Below are the code and all the weights of a small trained network. Each question names an input and a target symbol and asks about switching units off, where a switched-off unit gives its printed mean instead of its output.

import numpy as np


def w(rows, s, z=0):
    codes = np.array(rows[::2]) - 128.0
    scale = np.full(codes.shape[1], s)
    scale[-1] = z or s
    return codes * scale


def f(y):
    return np.maximum(y, 0)


def softmax(a):
    e = np.exp(a - a.max(-1, keepdims=True))
    return e / e.sum(-1, keepdims=True)


def log_softmax(a):
    a = a - a.max(-1, keepdims=True)
    return a - np.log(np.exp(a).sum(-1, keepdims=True))


def net(x, mask):
    ids = ['βδεζθλμξσψ'.index(c) for c in x.split()]
    T = len(ids)
    res = E[ids] + P[:T]
    r = res
    for j in range(2):
        rows = slice(4 * j, 4 * j + 4)
        q, k, v = (r @ M[0][rows].T for M in (Q, K, V))
        z = softmax(np.where(np.tri(T) > 0, q @ k.T / 4**0.5, -1e9)) @ v
        o = O[0][rows]
        res = res + np.where(mask[j], z, o[:, -1]) @ o[:, :-1]
    y = f(res @ A[0][:, :-1].T + A[0][:, -1])
    res = res + np.where(mask[2:26], y, B[0][:, -1]) @ B[0][:, :-1]
    return log_softmax(res[-1] @ U[:, :-1].T + U[:, -1])


Q, K, V, O, A, B = {}, {}, {}, {}, {}, {}
E = w([
[221,164,136,107,140,119,149,132],'β',
[82,160,136,150,142,164,96,139],'δ',
[70,99,167,98,143,130,97,118],'ε',
[112,105,101,249,70,83,123,103],'ζ',
[163,104,180,143,138,74,108,189],'θ',
[125,141,197,123,109,67,117,56],'λ',
[106,64,90,115,98,141,193,146],'μ',
[105,104,112,81,49,110,65,131],'ξ',
[105,95,106,117,99,159,199,162],'σ',
[186,88,113,148,159,53,95,120],'ψ',
],0.018)
P = w([
[177,38,212,158,141,254,124,61],'0',
[163,100,167,140,189,160,153,85],'1',
[167,76,157,143,174,142,173,105],'2',
[169,72,156,123,161,107,177,120],'3',
[175,61,152,123,149,84,177,143],'4',
[197,57,137,113,132,54,187,156],'5',
[191,45,130,108,122,29,201,170],'6',
],0.0076)
Q[0] = w([
[157,149,177,184,210,78,102,61],'head 1',
[161,117,140,131,44,167,36,179],'head 1',
[68,109,138,137,110,114,21,68],'head 1',
[176,98,237,127,201,91,109,102],'head 1',
[206,72,30,109,26,162,155,54],'head 2',
[240,150,52,71,132,85,7,207],'head 2',
[222,161,99,175,191,165,187,126],'head 2',
[12,196,132,40,145,51,117,1],'head 2',
],0.034)
K[0] = w([
[190,164,122,202,221,68,149,146],'head 1',
[125,212,79,95,108,142,105,112],'head 1',
[98,186,79,120,167,80,60,94],'head 1',
[161,184,129,129,132,40,174,150],'head 1',
[187,32,135,89,51,141,122,56],'head 2',
[119,133,43,181,52,6,166,178],'head 2',
[218,184,101,160,87,154,148,108],'head 2',
[84,117,115,3,198,80,150,50],'head 2',
],0.036)
V[0] = w([
[126,127,114,150,116,123,125,141],'head 1',
[126,161,84,88,76,68,135,171],'head 1',
[122,89,68,109,171,126,140,128],'head 1',
[113,111,130,126,141,116,147,94],'head 1',
[150,118,174,103,154,135,167,242],'head 2',
[26,145,161,138,65,97,170,229],'head 2',
[118,248,217,112,74,133,101,133],'head 2',
[103,171,173,159,132,195,180,147],'head 2',
],0.014)
O[0] = w([
[112,126,117,132,121,112,118,115,121],'head 1',
[87,89,157,129,43,154,141,127,78],'head 1',
[157,160,119,108,108,123,36,134,159],'head 1',
[156,152,130,126,117,116,117,139,150],'head 1',
[182,85,59,147,198,184,91,144,149],'head 2',
[187,128,182,162,132,216,146,98,2],'head 2',
[133,119,174,163,86,152,174,254,29],'head 2',
[177,55,127,137,43,178,117,117,64],'head 2',
],0.0095,0.0097)
A[0] = w([
[83,164,81,174,108,139,130,202,10],'neuron 1',
[123,142,143,154,191,177,108,124,101],'neuron 2',
[140,144,115,164,98,137,135,95,24],'neuron 3',
[137,136,117,150,110,211,110,109,93],'neuron 4',
[158,162,186,172,132,114,114,92,99],'neuron 5',
[126,152,137,127,61,141,136,184,8],'neuron 6',
[189,109,113,144,72,160,160,123,2],'neuron 7',
[165,106,111,149,110,102,138,131,110],'neuron 8',
[84,107,55,165,114,167,113,183,26],'neuron 9',
[139,141,161,64,91,149,67,129,128],'neuron 10',
[70,142,121,116,113,184,175,145,111],'neuron 11',
[104,92,110,178,98,148,117,105,137],'neuron 12',
[164,100,180,163,113,141,157,147,86],'neuron 13',
[74,176,90,143,114,145,154,132,73],'neuron 14',
[127,145,83,137,119,183,128,73,116],'neuron 15',
[54,103,145,118,69,165,103,132,66],'neuron 16',
[57,92,168,121,103,137,84,155,76],'neuron 17',
[155,120,67,176,124,193,130,148,42],'neuron 18',
[167,134,92,109,130,142,152,143,120],'neuron 19',
[166,168,87,102,138,146,160,145,95],'neuron 20',
[88,127,76,130,92,147,129,138,77],'neuron 21',
[56,188,160,152,180,209,106,95,107],'neuron 22',
[40,162,134,145,65,183,120,71,78],'neuron 23',
[76,219,157,187,178,248,106,122,129],'neuron 24',
],0.016,0.0078)
B[0] = w([
[107,5,146,105,87,112,146,162,154],'neuron 1',
[156,141,179,70,106,141,84,163,254],'neuron 2',
[111,137,113,97,157,166,109,134,136],'neuron 3',
[75,145,89,88,162,110,200,149,172],'neuron 4',
[118,116,153,143,86,100,149,134,200],'neuron 5',
[127,108,62,167,181,194,103,101,161],'neuron 6',
[119,112,206,115,177,103,105,66,156],'neuron 7',
[122,149,150,89,129,141,157,144,225],'neuron 8',
[138,182,134,179,70,117,46,179,163],'neuron 9',
[125,160,143,213,119,154,126,162,188],'neuron 10',
[132,133,178,143,105,99,156,134,143],'neuron 11',
[133,154,97,124,168,170,174,158,173],'neuron 12',
[175,110,132,93,112,99,87,149,172],'neuron 13',
[134,112,138,122,149,116,110,80,167],'neuron 14',
[178,103,120,118,54,114,96,114,178],'neuron 15',
[103,117,163,21,129,99,156,142,169],'neuron 16',
[102,109,70,172,122,145,143,76,182],'neuron 17',
[71,118,138,200,144,115,118,35,221],'neuron 18',
[118,162,134,124,141,165,163,152,230],'neuron 19',
[104,143,113,138,137,142,170,128,198],'neuron 20',
[167,135,120,133,169,116,102,163,173],'neuron 21',
[161,96,169,117,197,171,95,129,172],'neuron 22',
[60,169,125,52,96,159,56,137,152],'neuron 23',
[203,118,39,97,18,133,134,76,174],'neuron 24',
],0.025,0.0048)
U = w([
[171,131,162,117,162,174,159,42,21],'β',
[230,127,240,86,190,180,63,129,254],'δ',
[255,148,92,79,69,155,116,92,146],'ε',
[207,138,130,109,112,122,83,185,41],'ζ',
[118,178,160,53,87,161,99,118,9],'θ',
[185,160,94,87,180,63,72,96,28],'λ',
[175,185,126,200,132,182,84,103,159],'μ',
[198,200,105,89,174,168,209,181,233],'ξ',
[161,83,130,116,141,151,123,118,61],'σ',
[215,149,247,129,79,50,182,116,225],'ψ',
],0.0039,0.0029)

Each question gives the input, a string of symbols that net reads in full, and the target symbol t.
The units are the heads (4 rows each of Q, K, V and O) and the neurons (one row each of A and B). Each row of codes is followed by its name. A weight is (code - 128) times the scale printed after its matrix; where a second scale follows, it is the last column's (O, A, B and U).
mask holds one flag per unit, heads first, then neurons. A switched-off unit (its flag False) gives its mean, the last column of its rows in O or B, instead of its output. The means were averaged over made-up inputs and are rounded, as every weight is.
A unit's drop is (log p(t) with every unit on - log p(t) with that unit switched off) / (log p(t) with every unit on - log p(t) with every unit switched off).
The circuit of an input: a set's keep is (log p(t) with only the set's units on - log p(t) with every unit switched off) / (log p(t) with every unit on - log p(t) with every unit switched off). Starting from the 12 units with the biggest drops (on a tie, the unit counted first), units are removed one at a time, each time the one whose removal leaves the highest keep (on an exact tie, the one counted first), for as long as the keep stays at least 0.8.
units of the circuit, in order: the units of the circuit, biggest drop first
unit that matters most: the unit with the biggest drop
top k neurons: the k neurons with the biggest drops, biggest first
heads that matter: for each layer, one digit per head in row order, 1 if its drop is at least 0.15 and else 0, layers parted by /
input θ ε ε ψ ε δ μ, target μ: units of the circuit, in order : head 2; neuron 9; neuron 18
input μ ξ σ δ δ λ, target ψ: units of the circuit, in order : head 2; neuron 5
input θ θ μ ψ ε, target δ: units of the circuit, in order : head 2; neuron 22
input θ β λ σ ξ μ ζ, target μ: units of the circuit, in order : head 2; neuron 18; neuron 9
input ξ ψ σ, target ψ: heads that matter : 01
input μ β ψ μ σ, target ε: heads that matter : 01
input μ ξ θ ε ζ λ, target ψ: units of the circuit, in order : neuron 5; head 2
input ζ μ μ, target θ: top 2 neurons : neuron 23; neuron 16
input λ ψ σ, target σ: top neuron : neuron 6
input σ θ ψ ψ σ, target β: top 2 neurons : neuron 18; neuron 7
input β ξ μ ψ λ σ σ, target ζ: units of the circuit, in order : head 2; neuron 9
input μ ξ θ θ ζ, target ε: units of the circuit, in order : head 2; neuron 15
input σ μ ζ θ ε ψ ζ, target β: top 3 neurons : neuron 7; neuron 18; neuron 12
input β θ σ δ, target ε: units of the circuit, in order : neuron 24; head 2
input σ β λ δ μ, target β: units of the circuit, in order : head 2; neuron 18; neuron 7
input λ β ψ β ε ψ ζ, target σ: units of the circuit, in order : head 2; neuron 1; neuron 6
input σ θ ε, target δ: unit that matters most : neuron 22
input δ δ σ, target δ: top 3 neurons : neuron 7; neuron 6; neuron 13
input σ μ μ, target β: top 3 neurons : neuron 18; neuron 7; neuron 4
input β σ ε ε ψ δ ε, target μ: top neuron : neuron 10
